Below is a small trained network, with its code and all its weights. Each question gives an input and a class and asks what happens when units are switched off, that is, made to give their printed mean instead of their output.

import numpy as np


def w(rows, s, z=0):
    codes = np.array(rows[::2]) - 128.0
    scale = np.full(codes.shape[1], s)
    scale[-1] = z or s
    return codes * scale


def norm(h):
    return h / np.sqrt((h * h).mean(-1, keepdims=True) + 1e-5)


def f(y):
    return y / 2 * (1 + np.tanh(0.7978845608 * (y + 0.044715 * y**3)))


def log_softmax(a):
    a = a - a.max(-1, keepdims=True)
    return a - np.log(np.exp(a).sum(-1, keepdims=True))


def net(x, mask):
    res = np.array(x, float).reshape(1, 8) / 4 @ E
    u = 0
    for l in range(4):
        y = f(norm(res) @ A[l][:, :-1].T + A[l][:, -1])
        res = res + np.where(mask[u : u + 10], y, B[l][:, -1]) @ B[l][:, :-1]
        u += 10
    return log_softmax(norm(res)[-1] @ U[:, :-1].T + U[:, -1])


A, B = {}, {}
E = w([
[135,114,82,61,225,144,136,105,166],'x0',
[127,128,129,127,129,130,126,126,127],'x1',
[131,46,96,35,61,99,95,195,114],'x2',
[122,135,133,119,124,132,115,123,128],'x3',
[109,150,201,113,122,111,150,146,230],'x4',
[128,126,128,130,128,130,130,130,128],'x5',
[73,178,84,126,88,165,139,152,167],'x6',
[1,149,133,122,175,43,206,154,45],'x7',
],0.0066)
A[0] = w([
[158,56,204,109,142,117,115,54,72,148],'L0N1',
[117,217,109,203,186,107,137,43,176,7],'L0N2',
[110,64,74,138,147,231,114,84,16,20],'L0N3',
[120,88,85,85,178,169,161,103,162,168],'L0N4',
[144,89,99,55,126,154,133,200,96,218],'L0N5',
[102,71,212,107,168,132,120,144,171,23],'L0N6',
[136,198,121,159,193,185,172,57,106,123],'L0N7',
[142,95,93,52,117,135,135,209,104,32],'L0N8',
[173,113,102,36,96,62,76,253,125,222],'L0N9',
[72,185,6,155,32,173,139,135,178,21],'L0N10',
],0.0059,0.0019)
B[0] = w([
[89,129,121,152,166,139,69,200,127,180],'L0N1',
[126,93,154,121,143,196,166,116,113,222],'L0N2',
[206,225,148,58,78,140,181,160,156,180],'L0N3',
[130,170,90,117,171,54,58,104,186,184],'L0N4',
[120,116,145,168,157,133,143,116,164,205],'L0N5',
[153,163,155,58,125,117,127,204,126,147],'L0N6',
[101,66,123,145,146,140,135,96,126,225],'L0N7',
[91,100,184,124,164,195,132,64,87,173],'L0N8',
[103,140,146,163,134,181,151,70,123,253],'L0N9',
[97,131,110,146,168,179,146,254,151,182],'L0N10',
],0.0091,0.0042)
A[1] = w([
[123,109,153,194,148,152,142,39,136,64],'L1N1',
[115,123,199,205,78,108,103,170,121,133],'L1N2',
[131,108,99,24,150,117,186,89,163,229],'L1N3',
[191,97,167,133,151,103,108,117,98,3],'L1N4',
[191,88,206,132,150,87,96,112,78,92],'L1N5',
[189,153,254,56,114,131,221,146,190,144],'L1N6',
[137,101,105,250,87,124,39,140,187,164],'L1N7',
[84,50,137,78,40,88,131,139,192,136],'L1N8',
[94,3,93,45,100,135,112,143,122,53],'L1N9',
[171,96,32,82,91,162,139,108,25,97],'L1N10',
],0.0077,0.0021)
B[1] = w([
[98,115,151,132,74,198,114,101,117,249],'L1N1',
[108,127,15,140,112,131,95,104,90,210],'L1N2',
[115,194,158,139,141,94,109,70,130,254],'L1N3',
[100,147,113,120,179,139,139,217,159,136],'L1N4',
[68,149,52,141,137,189,135,198,147,187],'L1N5',
[183,172,109,177,133,136,169,176,91,250],'L1N6',
[138,73,119,104,105,103,151,111,157,218],'L1N7',
[145,169,171,184,139,199,150,122,56,157],'L1N8',
[105,100,167,254,187,185,152,65,136,138],'L1N9',
[161,198,185,214,128,121,181,178,143,170],'L1N10',
],0.0095,0.0036)
A[2] = w([
[80,97,136,77,217,138,46,228,113,184],'L2N1',
[58,178,138,104,162,64,133,110,2,86],'L2N2',
[123,100,227,137,97,220,215,75,102,159],'L2N3',
[21,49,150,125,121,22,210,121,119,116],'L2N4',
[154,125,103,185,16,131,227,139,101,168],'L2N5',
[97,207,95,148,188,196,134,108,86,141],'L2N6',
[83,94,96,200,45,98,136,151,134,71],'L2N7',
[66,153,102,111,143,250,72,125,157,178],'L2N8',
[210,21,52,141,96,116,37,136,212,21],'L2N9',
[43,105,114,71,123,27,132,145,60,3],'L2N10',
],0.006,0.0033)
B[2] = w([
[95,106,2,144,120,174,209,129,213,163],'L2N1',
[171,97,125,85,96,140,160,125,180,201],'L2N2',
[135,109,165,148,140,141,117,131,50,255],'L2N3',
[184,122,144,120,56,159,125,99,159,167],'L2N4',
[107,169,144,78,189,95,77,91,158,210],'L2N5',
[136,104,172,151,126,119,115,176,139,246],'L2N6',
[60,131,87,87,170,169,105,85,135,149],'L2N7',
[103,86,146,132,164,66,186,148,123,247],'L2N8',
[193,108,167,103,82,123,181,111,156,160],'L2N9',
[112,128,222,37,88,173,164,104,129,136],'L2N10',
],0.0098,0.0059)
A[3] = w([
[208,254,137,128,138,135,166,183,76,8],'L3N1',
[35,144,132,76,71,117,169,126,92,110],'L3N2',
[190,71,204,55,48,84,154,116,140,82],'L3N3',
[137,123,73,130,22,118,57,111,45,57],'L3N4',
[92,96,81,156,115,135,73,67,143,95],'L3N5',
[80,166,141,143,186,52,64,136,130,240],'L3N6',
[160,144,147,141,179,105,166,75,176,253],'L3N7',
[69,160,96,124,59,147,58,129,119,136],'L3N8',
[66,126,112,118,114,129,222,182,156,220],'L3N9',
[109,156,61,83,111,10,64,95,184,152],'L3N10',
],0.0084,0.0019)
B[3] = w([
[163,246,229,73,98,54,90,220,166,222],'L3N1',
[218,106,108,88,130,93,134,73,127,183],'L3N2',
[210,113,65,40,12,122,179,69,159,178],'L3N3',
[55,150,154,87,196,57,56,147,136,134],'L3N4',
[132,196,121,143,138,51,113,121,107,144],'L3N5',
[139,121,109,73,50,98,59,137,100,173],'L3N6',
[70,144,97,100,68,80,43,129,10,250],'L3N7',
[111,101,118,90,243,85,66,121,173,135],'L3N8',
[222,110,84,198,100,170,115,184,194,253],'L3N9',
[27,72,144,162,167,105,119,91,2,155],'L3N10',
],0.0075,0.0055)
U = w([
[66,34,230,212,183,245,159,67,48,42],'0',
[190,247,197,87,116,97,113,231,135,95],'1',
[217,61,94,21,33,159,209,46,171,125],'2',
[97,66,13,173,197,210,192,231,233,8],'3',
[36,120,71,52,198,69,41,60,106,207],'4',
],0.012,0.0015)

Each question gives the input, the list of numbers given to net, and the class t.
The units are the neurons (one row each of A and B). Each row of codes is followed by its name. A weight is (code - 128) times the scale printed after its matrix; where a second scale follows, it is the last column's (A, B and U).
mask holds one flag per neuron, layer by layer. A switched-off neuron (its flag False) gives its mean, the last column of its row in B, instead of its output. The means were averaged over made-up inputs and are rounded, as every weight is.
A unit's drop is (log p(t) with every unit on - log p(t) with that unit switched off) / (log p(t) with every unit on - log p(t) with every unit switched off).
The circuit of an input: a set's keep is (log p(t) with only the set's units on - log p(t) with every unit switched off) / (log p(t) with every unit on - log p(t) with every unit switched off). Starting from the 12 units with the biggest drops (on a tie, the unit counted first), units are removed one at a time, each time the one whose removal leaves the highest keep (on an exact tie, the one counted first), for as long as the keep stays at least 0.8.
circuit, biggest first: the units of the circuit, biggest drop first
k most important neurons: the k neurons with the biggest drops, biggest first
top k neurons in layer l: the k neurons of layer l with the biggest drops, biggest first
input [8,-4,8,-3,6,0,-2,-4], class 0: top 2 neurons in layer 1 : [L1N9; L1N8]
input [6,-1,-5,-2,5,3,2,-1], class 4: top 4 neurons in layer 1 : [L1N3; L1N8; L1N9; L1N10]
input [-1,-4,-2,-2,-1,-1,-6,-4], class 3: circuit, biggest first : [L1N5]
input [-8,3,-4,6,-8,-2,6,3], class 1: top 2 neurons in layer 1 : [L1N10; L1N7]
input [7,-7,6,-6,-6,6,-5,-6], class 4: 2 most important neurons : [L0N4; L0N2]
input [7,4,7,-3,6,-2,2,-4], class 0: circuit, biggest first : [L1N8; L1N9]
input [8,-5,2,6,5,7,-8,-1], class 3: circuit, biggest first : [L2N1; L0N1]
input [-5,4,-4,7,-8,-5,-2,7], class 1: circuit, biggest first : [L0N3; L3N1]
input [6,5,7,0,-8,6,-7,-6], class 1: top 3 neurons in layer 1 : [L1N10; L1N1; L1N3]
input [2,-8,-7,-8,0,0,4,-7], class 0: 2 most important neurons : [L0N2; L1N1]
input [5,-3,-1,-4,-7,-2,-8,8], class 2: 4 most important neurons : [L2N2; L1N6; L2N10; L0N3]
input [-4,0,3,0,-8,-2,7,4], class 1: top 2 neurons in layer 0 : [L0N3; L0N1]
input [5,5,-8,7,8,-5,4,7], class 0: 2 most important neurons : [L0N7; L0N3]
input [3,-8,-1,-6,-5,2,3,-2], class 1: circuit, biggest first : [L0N3]
input [-8,2,3,-5,-8,-1,-7,3], class 1: 2 most important neurons : [L1N10; L0N3]
input [-2,8,-6,-2,-5,6,-8,3], class 3: top 2 neurons in layer 0 : [L0N1; L0N9]
input [0,-6,-8,-5,5,-7,7,8], class 0: 4 most important neurons : [L0N2; L0N3; L0N1; L1N5]
input [6,-8,-2,3,2,3,3,5], class 4: 4 most important neurons : [L1N3; L0N4; L3N10; L3N7]
input [-3,-1,-7,3,3,-1,-8,5], class 3: 3 most important neurons : [L1N5; L0N9; L0N1]
input [2,5,6,-2,-3,-7,8,0], class 3: circuit, biggest first : [L0N10]
input [8,3,1,3,7,1,-2,-4], class 4: top 2 neurons in layer 0 : [L0N4; L0N3]
input [-1,1,8,-3,-7,0,-2,3], class 0: top 2 neurons in layer 0 : [L0N8; L0N5]
input [8,-6,-4,7,2,1,-8,6], class 3: 2 most important neurons : [L2N1; L0N1]
input [3,-2,0,7,1,-5,-6,6], class 2: 2 most important neurons : [L2N10; L2N4]
input [-2,-6,6,2,-7,5,2,-5], class 1: 2 most important neurons : [L0N3; L1N10]
